Below are the code and all the weights of a small trained network. Each question names an input and a target symbol and asks about switching units off, where a switched-off unit gives its printed mean instead of its output.

import numpy as np


def w(rows, s, z=0):
    codes = np.array(rows[::2]) - 128.0
    scale = np.full(codes.shape[1], s)
    scale[-1] = z or s
    return codes * scale


def norm(h):
    return h / np.sqrt((h * h).mean(-1, keepdims=True) + 1e-5)


def f(y):
    return y / 2 * (1 + np.tanh(0.7978845608 * (y + 0.044715 * y**3)))


def softmax(a):
    e = np.exp(a - a.max(-1, keepdims=True))
    return e / e.sum(-1, keepdims=True)


def log_softmax(a):
    a = a - a.max(-1, keepdims=True)
    return a - np.log(np.exp(a).sum(-1, keepdims=True))


def net(x, mask):
    ids = ['ΞΠΣΩβελτψ'.index(c) for c in x.split()]
    T = len(ids)
    res = E[ids] + P[:T]
    u = 0
    for l in range(2):
        r = norm(res)
        for j in range(2):
            rows = slice(4 * j, 4 * j + 4)
            q, k, v = (r @ M[l][rows].T for M in (Q, K, V))
            z = softmax(np.where(np.tri(T) > 0, q @ k.T / 4**0.5, -1e9)) @ v
            o = O[l][rows]
            res = res + np.where(mask[u + j], z, o[:, -1]) @ o[:, :-1]
        u += 2
        y = f(norm(res) @ A[l][:, :-1].T + A[l][:, -1])
        res = res + np.where(mask[u : u + 8], y, B[l][:, -1]) @ B[l][:, :-1]
        u += 8
    return log_softmax(norm(res)[-1] @ U[:, :-1].T + U[:, -1])


Q, K, V, O, A, B = {}, {}, {}, {}, {}, {}
E = w([
[158,171,110],'Ξ',
[184,98,92],'Π',
[196,165,196],'Σ',
[146,99,91],'Ω',
[192,229,247],'β',
[181,178,144],'ε',
[237,44,74],'λ',
[59,50,114],'τ',
[87,42,148],'ψ',
],0.014)
P = w([
[200,126,73],'0',
[51,229,49],'1',
[198,120,83],'2',
[25,149,1],'3',
[205,124,92],'4',
[81,239,168],'5',
[198,117,85],'6',
[68,156,110],'7',
[200,116,91],'8',
[92,197,165],'9',
[204,116,94],'10',
[94,190,173],'11',
[203,118,97],'12',
[97,179,190],'13',
],0.0053)
Q[0] = w([
[85,92,110],'L0H0',
[14,138,130],'L0H0',
[19,17,162],'L0H0',
[65,110,152],'L0H0',
[57,143,43],'L0H1',
[167,78,53],'L0H1',
[254,112,44],'L0H1',
[109,175,141],'L0H1',
],0.0093)
K[0] = w([
[83,30,82],'L0H0',
[38,77,68],'L0H0',
[39,10,119],'L0H0',
[11,130,94],'L0H0',
[109,192,97],'L0H1',
[108,120,135],'L0H1',
[255,129,74],'L0H1',
[137,120,91],'L0H1',
],0.0079)
V[0] = w([
[126,124,113],'L0H0',
[88,131,179],'L0H0',
[110,75,83],'L0H0',
[123,138,181],'L0H0',
[151,91,108],'L0H1',
[176,170,127],'L0H1',
[110,137,24],'L0H1',
[192,108,254],'L0H1',
],0.0085)
O[0] = w([
[70,162,236,110],'L0H0',
[227,252,202,106],'L0H0',
[164,226,254,65],'L0H0',
[18,77,119,169],'L0H0',
[123,98,46,249],'L0H1',
[154,160,74,151],'L0H1',
[14,55,166,151],'L0H1',
[40,111,161,197],'L0H1',
],0.0038,0.0015)
A[0] = w([
[125,147,14,146],'L0N0',
[82,148,128,90],'L0N1',
[2,250,202,4],'L0N2',
[233,139,115,90],'L0N3',
[213,157,149,163],'L0N4',
[116,179,154,128],'L0N5',
[103,135,184,60],'L0N6',
[110,194,159,214],'L0N7',
],0.012,0.0034)
B[0] = w([
[91,193,215,253],'L0N0',
[30,105,32,111],'L0N1',
[121,156,60,206],'L0N2',
[60,181,44,243],'L0N3',
[175,121,50,247],'L0N4',
[126,15,64,147],'L0N5',
[101,135,85,154],'L0N6',
[122,3,181,190],'L0N7',
],0.0066,0.004)
Q[1] = w([
[245,126,131],'L1H0',
[151,90,153],'L1H0',
[111,125,192],'L1H0',
[155,40,101],'L1H0',
[101,44,124],'L1H1',
[91,38,29],'L1H1',
[103,166,167],'L1H1',
[110,173,124],'L1H1',
],0.012)
K[1] = w([
[216,114,110],'L1H0',
[206,5,170],'L1H0',
[100,144,185],'L1H0',
[153,35,165],'L1H0',
[150,74,215],'L1H1',
[139,94,157],'L1H1',
[71,212,194],'L1H1',
[89,162,116],'L1H1',
],0.013)
V[1] = w([
[177,148,249],'L1H0',
[141,84,130],'L1H0',
[149,101,124],'L1H0',
[124,172,125],'L1H0',
[109,147,126],'L1H1',
[68,115,71],'L1H1',
[99,125,113],'L1H1',
[129,140,121],'L1H1',
],0.012)
O[1] = w([
[101,150,98,1],'L1H0',
[116,188,132,176],'L1H0',
[204,128,93,167],'L1H0',
[118,6,126,84],'L1H0',
[3,115,122,90],'L1H1',
[116,174,81,157],'L1H1',
[127,32,100,130],'L1H1',
[86,64,50,112],'L1H1',
],0.0052,0.002)
A[1] = w([
[108,94,60,210],'L1N0',
[1,179,230,72],'L1N1',
[215,194,108,3],'L1N2',
[83,222,66,66],'L1N3',
[175,145,103,27],'L1N4',
[195,74,67,104],'L1N5',
[223,195,101,11],'L1N6',
[213,138,72,68],'L1N7',
],0.0076,0.0042)
B[1] = w([
[122,209,245,223],'L1N0',
[135,42,83,252],'L1N1',
[31,30,129,158],'L1N2',
[112,216,218,129],'L1N3',
[1,78,160,119],'L1N4',
[58,98,167,203],'L1N5',
[104,73,142,176],'L1N6',
[13,114,151,205],'L1N7',
],0.0063,0.0035)
U = w([
[31,119,127,120],'Ξ',
[118,17,133,131],'Π',
[165,94,45,99],'Σ',
[132,156,7,186],'Ω',
[129,176,114,180],'β',
[126,170,98,163],'ε',
[171,103,75,99],'λ',
[120,144,213,62],'τ',
[213,127,155,254],'ψ',
],0.013,0.0036)

Each question gives the input, a string of symbols that net reads in full, and the target symbol t.
The units are the heads (4 rows each of Q, K, V and O) and the neurons (one row each of A and B). Each row of codes is followed by its name. A weight is (code - 128) times the scale printed after its matrix; where a second scale follows, it is the last column's (O, A, B and U).
mask holds one flag per unit, layer by layer, with each layer's heads first. A switched-off unit (its flag False) gives its mean, the last column of its rows in O or B, instead of its output. The means were averaged over made-up inputs and are rounded, as every weight is.
A unit's drop is (log p(t) with every unit on - log p(t) with that unit switched off) / (log p(t) with every unit on - log p(t) with every unit switched off).
The circuit of an input: a set's keep is (log p(t) with only the set's units on - log p(t) with every unit switched off) / (log p(t) with every unit on - log p(t) with every unit switched off). Starting from the 12 units with the biggest drops (on a tie, the unit counted first), units are removed one at a time, each time the one whose removal leaves the highest keep (on an exact tie, the one counted first), for as long as the keep stays at least 0.8.
circuit, biggest first: the units of the circuit, biggest drop first
k most important neurons: the k neurons with the biggest drops, biggest first
k most important neurons of layer l: the k neurons of layer l with the biggest drops, biggest first
heads that matter: for each layer, one digit per head in row order, 1 if its drop is at least 0.15 and else 0, layers parted by /
input Σ β Ω Ξ, target Ξ: heads that matter -> 00 / 10
input Ω Π ψ Σ ψ Σ ε Π, target Π: circuit, biggest first -> [L1H0; L0N0]
input Π ε ψ Σ ψ λ ψ Σ, target Ξ: heads that matter -> 10 / 10
input ψ ψ ψ ψ β Ξ, target Ξ: 2 most important neurons of layer 0 -> [L0N0; L0N7]
input Σ Σ Σ Σ β Ξ Ξ β Ω Ξ, target Π: circuit, biggest first -> [L1H0; L0N7]
input ψ ψ ψ λ, target Ξ: heads that matter -> 00 / 00
input β ψ ψ Ω ε ψ ψ ψ ε β ψ ψ Σ λ, target Ξ: 2 most important neurons of layer 0 -> [L0N3; L0N0]
input ε Ω ψ ψ Π Ξ ψ Π τ Π ψ ψ Σ β, target Ξ: 4 most important neurons -> [L0N2; L0N5; L0N4; L1N2]
input ψ Ω ψ Σ, target Ξ: heads that matter -> 10 / 11
input β ψ Ξ Ω, target Ξ: circuit, biggest first -> [L0N0]
input ψ Ω Σ, target Ω: 3 most important neurons of layer 0 -> [L0N4; L0N3; L0N0]
input λ ψ ε Ω ψ ψ ψ ψ Ω λ Σ λ Σ β, target Ξ: 2 most important neurons of layer 1 -> [L1N7; L1N1]
input ψ ψ τ ψ ψ Ω Σ Σ, target Π: heads that matter -> 00 / 01
input τ Ω β ε ψ τ Ω Π Ξ Σ Ξ τ Σ Ω, target Π: 2 most important neurons of layer 0 -> [L0N3; L0N0]
input τ Ξ β ψ Σ τ Σ ψ ψ Π, target Ξ: 3 most important neurons of layer 0 -> [L0N4; L0N7; L0N0]
input Ξ Ξ λ ε Σ ψ ψ Σ λ ψ Σ Ξ λ ε, target Π: heads that matter -> 00 / 00
input β ψ β Ω ψ ψ Ω ψ ψ Ω Ω, target τ: most important neuron -> [L0N5]
input λ λ τ β Σ ε ψ Ω ψ Σ, target Π: heads that matter -> 00 / 00
input β ψ λ ψ ψ λ ψ ε β Ξ Σ Π, target Ξ: 2 most important neurons -> [L0N4; L0N7]
input ψ λ Π λ, target Π: 2 most important neurons of layer 1 -> [L1N3; L1N6]
input β Σ τ ψ ψ Ξ Σ Ω, target Ξ: 3 most important neurons -> [L0N0; L1N1; L0N7]
input ψ ψ ψ Π λ Σ ψ ψ Ξ ψ λ Π, target Π: heads that matter -> 11 / 10
input ψ Ω ψ ε, target Ξ: most important neuron -> [L0N0]
input β Π β λ λ Ξ Ω Σ β Π ψ λ ψ Ξ, target Π: heads that matter -> 10 / 10
input Σ Π Σ ψ λ λ λ Π β ψ ψ ψ Ω β, target Π: 2 most important neurons of layer 0 -> [L0N2; L0N7]
